cols: Y S W V
[ 86 166 143 144] : Q547
[133 132 176 167] : Q108
[ 86 166 143 119] : Q839
[133 132 127 167] : Q588
[168 188 172 160] : Q501
[149 146 155 131] : Q910
[147  97 105  96] : Q282
[163 150 119  96] : Q764
[106  78 100  75] : Q419
[126 146 110 152] : Q699
down: [127 172 155 105 119]	W
gone Q282: [ 96 147  97]	[105]

cols: M N G T
[115 120 119 152] -> Q801
[120 170  72 130] -> Q703
[107 144  95  92] -> Q322
[175 127 144 153] -> Q767
[128 158 112 143] -> Q348
[ 86 130 100 136] -> Q83
[121 107  95 139] -> Q728
[100 149  92 146] -> Q134
[146 114 141 142] -> Q210
[100 149  92 155] -> Q517
which: [175 127 145 153]	Q767
which: [127 158 113 145]	Q348
down: [120 107 175 128  86 121 100 146]	M
which: [ 87 130 100 136]	Q83
which: [115 120 118 151]	Q801

cols: P E K D
[185 134  78 180]  Q176
[109 114 156 118]  Q616
[158 131  85  69]  Q23
[160 146 133 135]  Q420
loc: [114]	Q616, 1
down: [ 85 133]	K
loc: [135]	Q420, 3
loc: [134]	Q176, 1

cols: C J Q X H R F
[129 112 115 148 114 145 125]  Q750
[113  96 144 150 139 142 108]  Q561
[145 146 107 131 142 110 160]  Q332
[160 171  78 119 106 129 179]  Q942
[140 155 119 113 132 112 157]  Q527
which: [113  96 144 150 139 142 108]	Q561
which: [129 114 116 147 114 146 124]	Q750

cols: zav kuv Zus romu mav butid las donu tuda
[107  96 120 152 137  96 123 113 107] : Q813
[147 136 120 122 137 136 161 132 107] : Q349
[135 182 120 122 161 182 135 134 107] : Q824
[107 136 120 122 137 136 134 134 107] : Q347
[107 136 125 122 137 136 134 134 107] : Q666
[159 136 120 116 137 136 134 134 152] : Q983
[107 136 120 116 137 136 131 134 130] : Q263
[107 182 120 122 161 182 135 134 107] : Q665
[100 179 120 137 137 179 134 134 107] : Q822
[121 136 171 122 137 136 110 134 107] : Q840
loc: [113]	Q813, 7
which: [159 136 120 116 137 136 134 134 152]	Q983
which: [ 98 179 117 137 138 179 134 134 108]	Q822

cols: Z L A U
[138 153 154 163] -> Q654
[106 134 126 135] -> Q308
[106 128 126 135] -> Q477
gone Q308: [134 106 126]	[135]
gone Q308: [106 135 134]	[126]
which: [139 154 156 164]	Q654
down: [126 126]	A

cols: lim Siver bopo bar gok doga toba diri sute
[106 149 112 166  85 136 111 108 131] : Q732
[152 106 131  99 149  94 126 139 101] : Q667
[157 146 173 142 134 160 149 171 137] : Q737
[127 132 139 137 106 106 118 141 101] : Q581
[127 132 139 130 106 106 118 141 101] : Q199
[141 102 137  92 138  98 115 147 109] : Q693
gone Q693: [147 115 141 109  98  92 102 138]	[137]
which: [152 106 131  99 149  93 127 141 101]	Q667
which: [158 146 173 141 133 162 149 171 137]	Q737
down: [149 134]	gok

cols: dizam vade Kobiz Fum matu roba somi redi Pami laba
[ 74 165 164 165 164 165 103 162 103 163] = Q151
[ 74 165 164 165 164  73 103 162 103 125] = Q360
[ 74 165 164 165 164  73 165  72 165  73] = Q70
gone Q360: [164 165 165 103 164  73 103 162  74]	[125]
which: [ 74 165 164 165 164  73 165  72 165  73]	Q70

cols: nudod rutas nafo Nebet
[153 132 162 100] -> Q982
[122 132 130 163] -> Q670
[122 132 155  75] -> Q646
[180 132 135 161] -> Q871
down: [163  75]	Nebet
loc: [155]	Q646, 2
which: [120 133 156  75]	Q646
gone Q670: [130 132 163]	[122]
loc: [162]	Q982, 2

cols: fiv Fop vil Feram nele kad desas ruva
[149 108 120 110 137 140 151  89]  Q269
[104 124 173 141 168 124 132 167]  Q235
[149 107 120 110 138 142 134  89]  Q416
[145 116 101 117 134 158 113  92]  Q499
[139 105 149 114 150 126 148 108]  Q130
[132 108 176 116 143  94 172 127]  Q661
[133 102 178 114 156 103 169 122]  Q650
loc: [150]	Q130, 4
gone Q269: [ 89 151 110 108 137 140 149]	[120]

cols: gater tuv Gim Sobav rolu
[ 73 183  72 183 182] : Q970
[ 76 184  78 183 183] : Q252
[184  75  99  75  76] : Q87
[185  72 183  72  72] : Q945
gone Q945: [ 72 185  72  72]	[183]
loc: [78]	Q252, 2
loc: [185]	Q945, 0
which: [ 78 185  78 183 184]	Q252

cols: veku sepa rel Bilob
[166 118  73 145] -> Q248
[166 100 131 105] -> Q788
[151 118  73 145] -> Q401
down: [145 105]	Bilob
down: [ 73 131]	rel
which: [168 101 131 105]	Q788
loc: [151]	Q401, 0

cols: Deraz nusa melu fano
[ 68 130 100 111] -> Q458
[112 118 113 118] -> Q158
[ 68 130 162 148] -> Q387
gone Q158: [118 112 118]	[113]
down: [ 68 112]	Deraz
gone Q158: [113 118 118]	[112]

cols: lud Rosus pasok Loviv Gamel Lobu botu vipar pugef
[154 155 154  87 154  87 154  88 154]  Q821
[108 107 108 152 107 153 108 152 108]  Q749
[169 170 169 115 169 114 169 115 169]  Q748
[ 75  74  76 152  75  74  75 152  76]  Q966
which: [154 155 154  87 154  87 154  88 154]	Q821
which: [169 170 168 115 168 114 170 114 169]	Q748

cols: gufo robu nifum Feg Rodom
[63 59 85 71 98]  Q262
[184 102 196 187 196]  Q281
[196 191 178 193 194]  Q596
gone Q262: [63 59 98 71]	[85]
which: [197 191 177 193 196]	Q596

cols: Sanaz gorod lalaf Fipo tal Potor Tam ket vopa
[177  86  78 156  90 120  82 138 133] : Q238
[148  98 163 173 174 100 105  92  90] : Q796
[130 163 133 160  84 143 141  97 127] : Q344
[101 170 135 104 119  94 146 165 166] : Q587
[101 170 135 104 119 165  93 132 129] : Q542
[ 79 130 157  99 135 168  79 159 100] : Q589
[ 97 174 177 143 156 103 125  90 164] : Q133
[171  97 136 120 122 105 129 146  80] : Q833
[107 150 161 150 153  99 176  82 180] : Q636
[130 163 133 160  84 143 141  97 140] : Q8
[ 76 175 139  92  77  89 153 156 114] : Q740
down: [160 104 104  99 143 120 150 160  92]	Fipo
which: [106 151 162 150 152  98 177  84 179]	Q636
which: [169  96 136 120 123 106 130 145  79]	Q833

cols: Masam konet fet Zibus dabez rupa sonan Pir Toge
[176 168 105  78 179 141  76 158 169] -> Q17
[ 83 177 177 170  74 181 180 178 178] -> Q974
[ 89 183  87 159  73  85 121 180 182] -> Q773
[169 177 102 170  74  85 143 180 181] -> Q479
[175 151 131  76 178  80  74 155 165] -> Q770
loc: [73]	Q773, 4
which: [ 91 184  87 157  73  86 121 182 180]	Q773
gone Q770: [165  80 151 155  74 131 178 175]	[76]
loc: [89]	Q773, 0
gone Q773: [180 121 159 183  73  89  85  87]	[182]
down: [176  83]	Masam
loc: [175]	Q770, 0

cols: Ner piged tusi tebo rufuz turod muvus pufib
[192 186 159 153  96  84  87  63] -> Q655
[184 163 131 110  86  77 148 160] -> Q873
[186 178 162 173 149 135 130 131] -> Q171
[192 186 159 153  96  84  87 143] -> Q93
[184 163 131 110  86  77  67  61] -> Q69
which: [188 178 162 173 149 134 131 131]	Q171
down: [143  61]	pufib

cols: mit fivi lun Dib vikav funo
[177  79  79 176  80  80] = Q691
[ 78 179 178 179  78  77] = Q137
[ 79 177 177 178  79  78] = Q664
[152 103 104 103 152 153] = Q209
[177  79  79 178 177 178] = Q938
which: [177  79  79 178 177 178]	Q938
gone Q664: [177 177  79  79  78]	[178]
which: [177  78  79 177  81  81]	Q691
loc: [77]	Q137, 5

cols: zufik vopu fus Zuze kade Fones gad puris paze latig
[142 120 107 121  94 112 143 137 115 140] -> Q710
[ 72 125 182 128 131  94 170 168 133 146] -> Q975
[197 128  81 122 117 135  98  80 154 140] -> Q383
gone Q383: [154  80 122 135 128 140 117 197  98]	[81]
loc: [143]	Q710, 6
gone Q383: [140 117 154  81 128 122 197 135  98]	[80]
which: [142 121 106 121  95 113 145 140 116 138]	Q710
gone Q975: [170 146  94 182 131 133 125 128 168]	[72]
down: [ 72 197]	zufik

cols: gadak kiku Salan kisa
[183 159 117 129] = Q313
[194 150 129 132] = Q128
[190 140 110 118] = Q618
[191 131 105 126] = Q722
[170 140 157 114] = Q448
[158 153 111 122] = Q973
[179 154 139  98] = Q166
[149 156 168  76] = Q530
[154 174 173  87] = Q789
[120 152 169  87] = Q697
[111 175 177 157] = Q278
loc: [153]	Q973, 1
loc: [156]	Q530, 1
loc: [191]	Q722, 0
down: [140 153]	kiku
down: [159 150 140 131 140 153 154 156]	kiku
down: [170 158]	gadak

cols: kep kisik gotag fafup
[127 130 149 151] -> Q7
[107 108 149 175] -> Q109
[136 153 118 138] -> Q537
[124 119 154 149] -> Q250
[155 181  75  98] -> Q894
[113 118 131 155] -> Q443
[127 122 128 146] -> Q708
[147 141 138 148] -> Q978
[140 164  79 104] -> Q370
[151 159 103 119] -> Q828
[145 165  86 152] -> Q423
[152 151 134 135] -> Q27
which: [150 141 137 149]	Q978
loc: [153]	Q537, 1

cols: porit Taf Dolon dugun noku fot
[136 117 128 130 138 106] -> Q879
[114 192 129 133  94  97] -> Q531
[138 172 128 130 115 173] -> Q321
[168 139 129 132 133 182] -> Q441
[122 182 130 127 139 130] -> Q632
down: [138 168 122]	porit
gone Q632: [130 182 127 130 122]	[139]
gone Q441: [139 168 132 133 182]	[129]
loc: [173]	Q321, 5
down: [173 182]	fot

cols: nolo gom Zusus fovo
[108 137 162 126] : Q148
[131 161 160 127] : Q276
[120 119 152 117] : Q21
[108 138 115 119] : Q68
[113 129 129 135] : Q355
[108 138 115 113] : Q842
loc: [137]	Q148, 1
loc: [120]	Q21, 0
gone Q276: [161 131 127]	[160]
down: [131 120 108 113 108]	nolo

cols: nepos lar gitom rarut fusu
[169 142 136 120 114] = Q241
[126 185 122 170 121] = Q146
[128 159 175 126 119] = Q286
[ 88 128 111 156 102] = Q963
down: [136 122]	gitom
down: [170 126 156]	rarut
which: [169 142 136 120 113]	Q241
down: [169 126 128]	nepos
gone Q146: [185 122 126 121]	[170]
down: [185 159 128]	lar

cols: zeva kobu Fedu zik sir Bel sepu
[178  89  86  61  60 178 161] : Q118
[154  59  91 116 117 192 166] : Q601
[190 171 136  88  93 174  82] : Q913
[ 78 174  65 169 170  94 152] : Q776
down: [166  82]	sepu
loc: [88]	Q913, 3
which: [192 171 137  89  92 174  82]	Q913

cols: migef musa paz rivun nub buzis
[94 86 79 74 71 70] : Q775
[94 85 78 72 68 67] : Q55
[181 186 171 185 179 172] : Q180
[130 186 189 185 179 172] : Q634
loc: [85]	Q55, 1
down: [ 72 185 185]	rivun
gone Q180: [179 181 186 185 171]	[172]

cols: nev berug bor lusek taga Relo sel kefa fani
[115 143 131 109 160 142 121 144 150]  Q496
[127 122 145 115 138 131  99 138 128]  Q100
[153 132 155  99 126 134 159 163  82]  Q396
[126 130 113  88 112 148 140 117 132]  Q318
[126 137 149  98 127 123  73 136 119]  Q292
which: [153 132 156 100 127 134 159 163  83]	Q396
which: [126 136 148  97 127 122  73 139 120]	Q292
which: [127 122 146 115 139 131  98 138 128]	Q100

cols: fufu fizi gez Sedod Melo bedo lizug dizo Lod
[116 160 114  87 115 112 126 124 136] -> Q793
[120  92 120 154 115 110 126 133 125] -> Q625
[115 116 112 128 168 177 126 157 154] -> Q597
[121 109 121 136 166 175 126 151 159] -> Q846
[106 137 100 105 156 163 126 157 145] -> Q858
[115 100 113 146 148 151 127 148 113] -> Q523
[123 102 123 147  99  90 126 121 122] -> Q552
[116 101 114 141 163 170 126 156 142] -> Q964
[128 111 129 140  89  78 125 110 128] -> Q103
[149 111 155 146 103  97 126  95 149] -> Q489
[147 129 152 130 105 100 126  94 150] -> Q629
[114 121 111 123 110 105 125 134 143] -> Q663
down: [114 120 112 121 100 113 123 114 129 155 152]	gez
loc: [78]	Q103, 5
gone Q793: [112 114 124 136 126  87 116 115]	[160]
gone Q552: [122 147 123 126 121 123 102  99]	[90]

cols: dov bobon Merat bila kiguz Dol bamom fosat Luf
[157 144 121 155 132 121 104  98 175] : Q236
[134 149 188 121 149  69 140 188  96] : Q267
[157 144 121 155 131 121 104 189 175] : Q50
[100 119  95 112 110 182 141 189 115] : Q257
loc: [98]	Q236, 7
down: [175  96]	Luf
loc: [100]	Q257, 0

cols: faf bunu finub goram
[139 114 165 176] : Q863
[103 104 140 142] : Q653
[130 127 162 170] : Q102
[139 128 165 176] : Q251
[140 125 162 179] : Q234
[130 127 162 132] : Q221
[135 126 159 177] : Q372
[148 116 130 133] : Q702
which: [134 125 159 177]	Q372
gone Q251: [176 139 128]	[165]
gone Q653: [140 103 142]	[104]

cols: Lisir zuk Penus tika dafa zod
[125 129 126 142 127  89]  Q63
[116 160 171 143 101 108]  Q490
[145 129 126 124 133 195]  Q290
[145 129 126 124 114 181]  Q356
down: [133 114]	dafa
gone Q490: [160 143 116 171 108]	[101]
loc: [133]	Q290, 4
gone Q63: [129 142  89 127 125]	[126]

cols: dugo fuzur nuta Deba guga golez
[117 107 142 145 106 111] -> Q438
[ 87 101  88 113 111 156] -> Q529
[142 112 135  63 171 138] -> Q312
down: [111 171]	guga
which: [ 86 102  88 113 112 156]	Q529
down: [101 112]	fuzur
down: [ 88 135]	nuta
loc: [107]	Q438, 1

cols: dopo setob fal dob roge
[150  99 121 123  76] -> Q449
[156  92 117 121 131] -> Q154
[129 129 128 127 130] -> Q809
[126 136 147 137 100] -> Q327
loc: [137]	Q327, 3
loc: [130]	Q809, 4
which: [126 137 147 136 100]	Q327
down: [150 156]	dopo

cols: kor Zugub fozat feb nuko Volis Ral
[142 105  97  95 129  88 130] = Q206
[139 111 149 157 127  79 112] = Q454
[139 111 149 157 127 122 183] = Q426
gone Q206: [ 88 142 129  97  95 105]	[130]
down: [130 112]	Ral
loc: [88]	Q206, 5
gone Q206: [ 97  95  88 105 142 130]	[129]
which: [139 105  95  94 127  91 129]	Q206

cols: Vel Finir kab deta favaz
[129 117 128 192 118] = Q992
[128 129 127 130 168] = Q585
[128 129 127 131 168] = Q686
[129 117 128 133 171] = Q877
which: [128 129 127 130 168]	Q585
down: [131 133]	deta
gone Q992: [192 129 128 118]	[117]
which: [129 117 129 133 171]	Q877

cols: gem birup Bib kefes
[123 115 116 129] = Q222
[148 149 120 167] = Q837
[ 62 121  95 120] = Q453
[ 85  74 141 122] = Q482
[126 143 103 164] = Q22
loc: [143]	Q22, 1
loc: [116]	Q222, 2
gone Q837: [167 148 120]	[149]
loc: [123]	Q222, 0

cols: Kezub mek tul Meti
[134 126 130  89] -> Q86
[105 112 130  88] -> Q359
[134 126 130 129] -> Q690
[129 109 134 130] -> Q607
[107 121 135  88] -> Q727
[101 101 139  74] -> Q136
loc: [121]	Q727, 1
gone Q607: [129 134 109]	[130]

cols: mig tizom fovep Fiz
[ 74 120  82 156] = Q898
[126 125 137 136] = Q323
[104 114 142 143] = Q735
[144 136 104 138] = Q874
[ 62  81 149  64] = Q307
[101 106 121 114] = Q929
[123 121 145 144] = Q864
[ 80 126  88 152] = Q324
[155 119 122 117] = Q412
down: [120 125 114 136  81 106 121 126]	tizom
loc: [156]	Q898, 3
which: [ 74 119  83 156]	Q898

